Below is a small trained network, with its code and all its weights. Each question gives an input and a target symbol and asks what happens when units are switched off, that is, made to give their printed mean instead of their output.

import numpy as np


def w(rows, s, z=0):
    codes = np.array(rows[::2]) - 128.0
    scale = np.full(codes.shape[1], s)
    scale[-1] = z or s
    return codes * scale


def f(y):
    return np.maximum(y, 0)


def softmax(a):
    e = np.exp(a - a.max(-1, keepdims=True))
    return e / e.sum(-1, keepdims=True)


def log_softmax(a):
    a = a - a.max(-1, keepdims=True)
    return a - np.log(np.exp(a).sum(-1, keepdims=True))


def net(x, mask):
    ids = ['ΔΘΛΠΣΨΩγζμξτφ'.index(c) for c in x.split()]
    T = len(ids)
    res = E[ids] + P[:T]
    u = 0
    for l in range(2):
        r = res
        for j in range(2):
            rows = slice(2 * j, 2 * j + 2)
            q, k, v = (r @ M[l][rows].T for M in (Q, K, V))
            z = softmax(np.where(np.tri(T) > 0, q @ k.T / 2**0.5, -1e9)) @ v
            o = O[l][rows]
            res = res + np.where(mask[u + j], z, o[:, -1]) @ o[:, :-1]
        u += 2
        y = f(res @ A[l][:, :-1].T + A[l][:, -1])
        res = res + np.where(mask[u : u + 4], y, B[l][:, -1]) @ B[l][:, :-1]
        u += 4
    return log_softmax(res[-1] @ U[:, :-1].T + U[:, -1])


Q, K, V, O, A, B = {}, {}, {}, {}, {}, {}
E = w([
[150,94,122,189,178,79,146,141,136,47,74,156],'Δ',
[103,82,31,98,182,74,101,111,152,227,81,107],'Θ',
[126,159,135,118,114,102,107,80,61,95,62,93],'Λ',
[79,147,107,125,10,168,201,174,117,156,84,137],'Π',
[107,154,121,115,154,166,60,96,131,169,164,226],'Σ',
[153,85,155,58,74,108,102,141,109,87,144,132],'Ψ',
[118,204,116,155,145,152,188,251,149,187,129,154],'Ω',
[144,142,76,154,104,178,92,186,78,73,180,34],'γ',
[120,108,167,63,157,79,109,159,152,119,151,98],'ζ',
[178,190,97,179,84,146,72,128,177,91,155,164],'μ',
[150,119,122,113,192,222,185,72,166,130,186,118],'ξ',
[175,162,121,42,152,92,128,138,137,191,188,131],'τ',
[145,109,152,86,80,103,116,122,88,67,91,114],'φ',
],0.016)
P = w([
[91,125,119,35,222,181,89,254,121,135,2,165],'0',
[93,154,132,43,218,178,83,188,131,143,26,129],'1',
[84,143,111,58,188,144,96,179,134,134,64,139],'2',
[93,138,129,83,173,142,104,152,146,145,70,122],'3',
[98,140,124,98,155,122,110,139,149,151,92,119],'4',
[116,129,110,111,141,106,124,127,136,145,117,123],'5',
[126,134,110,122,123,94,128,106,136,155,136,118],'6',
[135,129,93,135,114,73,139,102,129,149,161,115],'7',
[182,112,105,161,104,80,143,82,121,171,158,104],'8',
[178,123,94,167,92,51,162,69,124,163,190,105],'9',
[202,126,104,182,77,48,162,48,122,177,204,93],'10',
[217,129,105,196,65,36,171,38,123,181,223,89],'11',
],0.0076)
Q[0] = w([
[152,63,155,3,115,164,150,186,137,178,231,48],'L0H1',
[131,168,94,153,185,207,182,107,186,185,172,210],'L0H1',
[95,78,119,130,97,147,124,46,103,100,116,112],'L0H2',
[178,135,105,89,192,139,66,58,137,58,151,122],'L0H2',
],0.019)
K[0] = w([
[131,45,148,3,107,137,163,161,150,195,191,63],'L0H1',
[115,153,73,166,190,191,115,123,196,184,173,187],'L0H1',
[116,81,90,133,103,145,109,77,112,133,100,135],'L0H2',
[160,106,131,146,141,120,64,66,135,73,168,129],'L0H2',
],0.021)
V[0] = w([
[122,146,120,63,143,179,95,191,124,75,80,147],'L0H1',
[61,94,143,134,186,152,126,128,79,147,88,131],'L0H1',
[114,140,229,186,138,141,150,128,11,73,184,193],'L0H2',
[135,117,134,56,114,177,75,130,144,94,70,151],'L0H2',
],0.012)
O[0] = w([
[135,162,133,166,128,174,140,86,247,225,115,9,245],'L0H1',
[221,147,101,135,44,135,150,139,122,79,167,153,149],'L0H1',
[98,168,73,118,194,100,95,187,229,255,161,199,3],'L0H2',
[69,178,130,106,219,8,146,54,40,99,230,194,216],'L0H2',
],0.0049,0.0064)
A[0] = w([
[104,115,134,239,167,89,161,77,140,158,173,155,4],'L0N1',
[152,186,151,141,153,222,89,206,136,97,77,184,102],'L0N2',
[23,93,181,71,247,250,106,176,50,89,40,213,89],'L0N3',
[86,137,155,27,181,180,72,182,63,41,14,193,123],'L0N4',
],0.012,0.0028)
B[0] = w([
[151,175,148,125,102,203,103,156,166,175,140,128,254],'L0N1',
[220,84,160,96,137,140,71,108,95,81,103,145,233],'L0N2',
[152,118,8,101,68,81,170,209,71,92,176,198,189],'L0N3',
[104,120,138,72,170,113,90,161,251,210,187,181,216],'L0N4',
],0.011,0.0029)
Q[1] = w([
[117,191,120,167,140,201,150,149,121,85,127,171],'L1H1',
[143,195,184,154,179,117,145,92,111,155,98,110],'L1H1',
[141,132,92,98,117,177,165,44,109,191,44,253],'L1H2',
[117,116,129,20,52,26,51,136,181,176,75,142],'L1H2',
],0.016)
K[1] = w([
[111,83,74,193,93,126,130,120,107,158,143,111],'L1H1',
[92,157,126,125,157,131,117,103,114,138,107,91],'L1H1',
[130,122,78,109,70,143,138,32,112,180,78,209],'L1H2',
[118,89,148,95,100,34,79,124,136,250,127,135],'L1H2',
],0.019)
V[1] = w([
[100,144,165,133,111,193,156,139,162,100,160,171],'L1H1',
[128,120,122,157,161,141,78,181,146,123,189,82],'L1H1',
[90,99,146,126,248,241,147,115,150,121,125,138],'L1H2',
[164,93,157,201,99,132,150,59,106,98,181,123],'L1H2',
],0.014)
O[1] = w([
[99,253,121,146,114,113,144,148,170,68,59,191,82],'L1H1',
[162,224,78,118,206,165,114,117,123,97,160,34,184],'L1H1',
[136,99,89,151,39,51,159,212,165,95,145,226,137],'L1H2',
[101,193,76,53,198,146,186,208,90,126,196,131,2],'L1H2',
],0.0048,0.0046)
A[1] = w([
[91,101,106,54,250,137,122,154,206,196,83,166,140],'L1N1',
[107,121,165,159,166,164,83,126,171,160,113,123,96],'L1N2',
[111,86,130,162,204,119,62,121,135,63,134,169,3],'L1N3',
[90,115,106,43,206,106,96,160,159,205,58,109,124],'L1N4',
],0.018,0.0035)
B[1] = w([
[108,56,87,223,166,122,103,245,30,208,81,114,239],'L1N1',
[142,105,110,99,140,142,209,155,132,81,158,120,218],'L1N2',
[136,216,155,177,52,40,112,90,171,98,69,86,177],'L1N3',
[110,185,218,60,99,116,145,166,205,105,202,170,255],'L1N4',
],0.011,0.0077)
U = w([
[133,108,108,220,161,94,182,156,134,127,100,109,86],'Δ',
[167,44,116,142,148,67,150,67,69,144,136,98,164],'Θ',
[125,118,116,156,134,143,137,133,130,122,118,126,65],'Λ',
[49,128,126,130,40,205,155,160,133,135,48,119,136],'Π',
[124,160,88,173,110,163,52,128,109,184,129,175,196],'Σ',
[92,150,178,119,142,137,114,193,164,144,143,131,112],'Ψ',
[184,100,131,96,139,194,105,177,134,87,56,133,80],'Ω',
[122,135,92,119,202,137,111,132,75,112,110,37,150],'γ',
[121,122,122,157,125,142,140,135,125,114,124,130,63],'ζ',
[178,156,158,95,107,51,91,2,151,88,157,137,255],'μ',
[128,123,50,105,85,109,190,166,107,51,148,167,135],'ξ',
[120,115,121,157,131,153,134,130,135,107,124,135,96],'τ',
[126,131,133,161,139,145,143,137,123,119,118,137,46],'φ',
],0.0068,0.0043)

Each question gives the input, a string of symbols that net reads in full, and the target symbol t.
The units are the heads (2 rows each of Q, K, V and O) and the neurons (one row each of A and B). Each row of codes is followed by its name. A weight is (code - 128) times the scale printed after its matrix; where a second scale follows, it is the last column's (O, A, B and U).
mask holds one flag per unit, layer by layer, with each layer's heads first. A switched-off unit (its flag False) gives its mean, the last column of its rows in O or B, instead of its output. The means were averaged over made-up inputs and are rounded, as every weight is.
A unit's drop is (log p(t) with every unit on - log p(t) with that unit switched off) / (log p(t) with every unit on - log p(t) with every unit switched off).
The circuit of an input: a set's keep is (log p(t) with only the set's units on - log p(t) with every unit switched off) / (log p(t) with every unit on - log p(t) with every unit switched off). Starting from all 12 units, units are removed one at a time, each time the one whose removal leaves the highest keep (on an exact tie, the one counted first), for as long as the keep stays at least 0.8.
units of the circuit, in order: the units of the circuit, biggest drop first
top k neurons: the k neurons with the biggest drops, biggest first
k most important neurons of layer l: the k neurons of layer l with the biggest drops, biggest first
input μ μ Δ φ μ φ, target μ: units of the circuit, in order : [L1N1]
input Λ Λ τ Σ Θ, target Ψ: top 2 neurons : [L1N4, L1N1]
input μ Π ξ τ φ Θ Θ φ Ψ ζ, target Ψ: units of the circuit, in order : [L1H2, L1N4]
input ξ ξ Π ζ τ Δ τ τ μ, target μ: units of the circuit, in order : [L1N3, L0H1]
input ξ Π Ω γ Λ, target Ψ: units of the circuit, in order : [L0N4, L1N4]
input ξ μ γ, target γ: units of the circuit, in order : [L1H1, L1N4]
input Θ Ψ Λ Δ ξ Λ, target μ: top 2 neurons : [L1N1, L0N4]
input ξ γ ξ Ψ Λ Ω Θ Σ Ω Δ Ω Θ, target μ: top 3 neurons : [L1N1, L1N4, L0N3]
input τ ξ Λ Ψ Ω μ Ψ ξ ζ μ Δ, target Δ: top 4 neurons : [L0N4, L1N1, L1N3, L1N4]
input μ μ Π Θ ζ γ φ Θ τ, target Ψ: units of the circuit, in order : [L0H1, L1N4, L1N1, L1H2]
input ξ Σ μ ξ φ Δ ξ γ Ψ τ ζ, target Ψ: units of the circuit, in order : [L1H2, L1N4, L1N1]
input Λ ξ Θ ξ, target Θ: top 2 neurons : [L0N3, L1N4]
input Δ Λ ξ Λ ξ Π ξ ξ ξ Σ ξ Θ, target Ψ: units of the circuit, in order : [L1N4, L1H2]
input ξ ξ γ Σ Δ ζ Δ Π ζ, target μ: top 3 neurons : [L0N4, L1N1, L0N1]
input Θ φ Π Ψ ξ Ψ Θ μ τ ζ γ, target γ: units of the circuit, in order : [L1H2]
input φ Σ φ, target μ: 2 most important neurons of layer 0 : [L0N4, L0N1]
input Θ Ψ Ω Ψ Δ μ Σ Δ, target μ: 2 most important neurons of layer 0 : [L0N4, L0N3]
input Π Ω Σ Δ, target Δ: units of the circuit, in order : [L1N1, L0N4]
input Σ ζ ξ τ μ ζ, target μ: 2 most important neurons of layer 1 : [L1N1, L1N2]
input Σ Ψ τ Ω Δ τ, target μ: top 4 neurons : [L1N1, L0N4, L1N2, L0N1]
input ζ Σ μ Θ Θ, target μ: top 2 neurons : [L1N1, L1N4]
input Ω μ Λ Λ, target μ: units of the circuit, in order : [L1N1]
input φ Ω Δ Ψ, target Ψ: top 2 neurons : [L1N4, L1N1]
input Θ τ φ, target Ψ: top 3 neurons : [L0N4, L1N4, L1N1]
input φ Δ Δ ξ Θ ξ ξ Σ, target Σ: top 2 neurons : [L0N3, L0N4]
input φ ζ μ Θ Π ξ Δ Σ ξ γ γ ξ, target γ: 3 most important neurons of layer 0 : [L0N3, L0N4, L0N1]
input τ Δ τ Ψ, target Ψ: units of the circuit, in order : [L0N4]
input γ φ ξ γ Σ Ψ ξ, target γ: 2 most important neurons of layer 1 : [L1N4, L1N3]
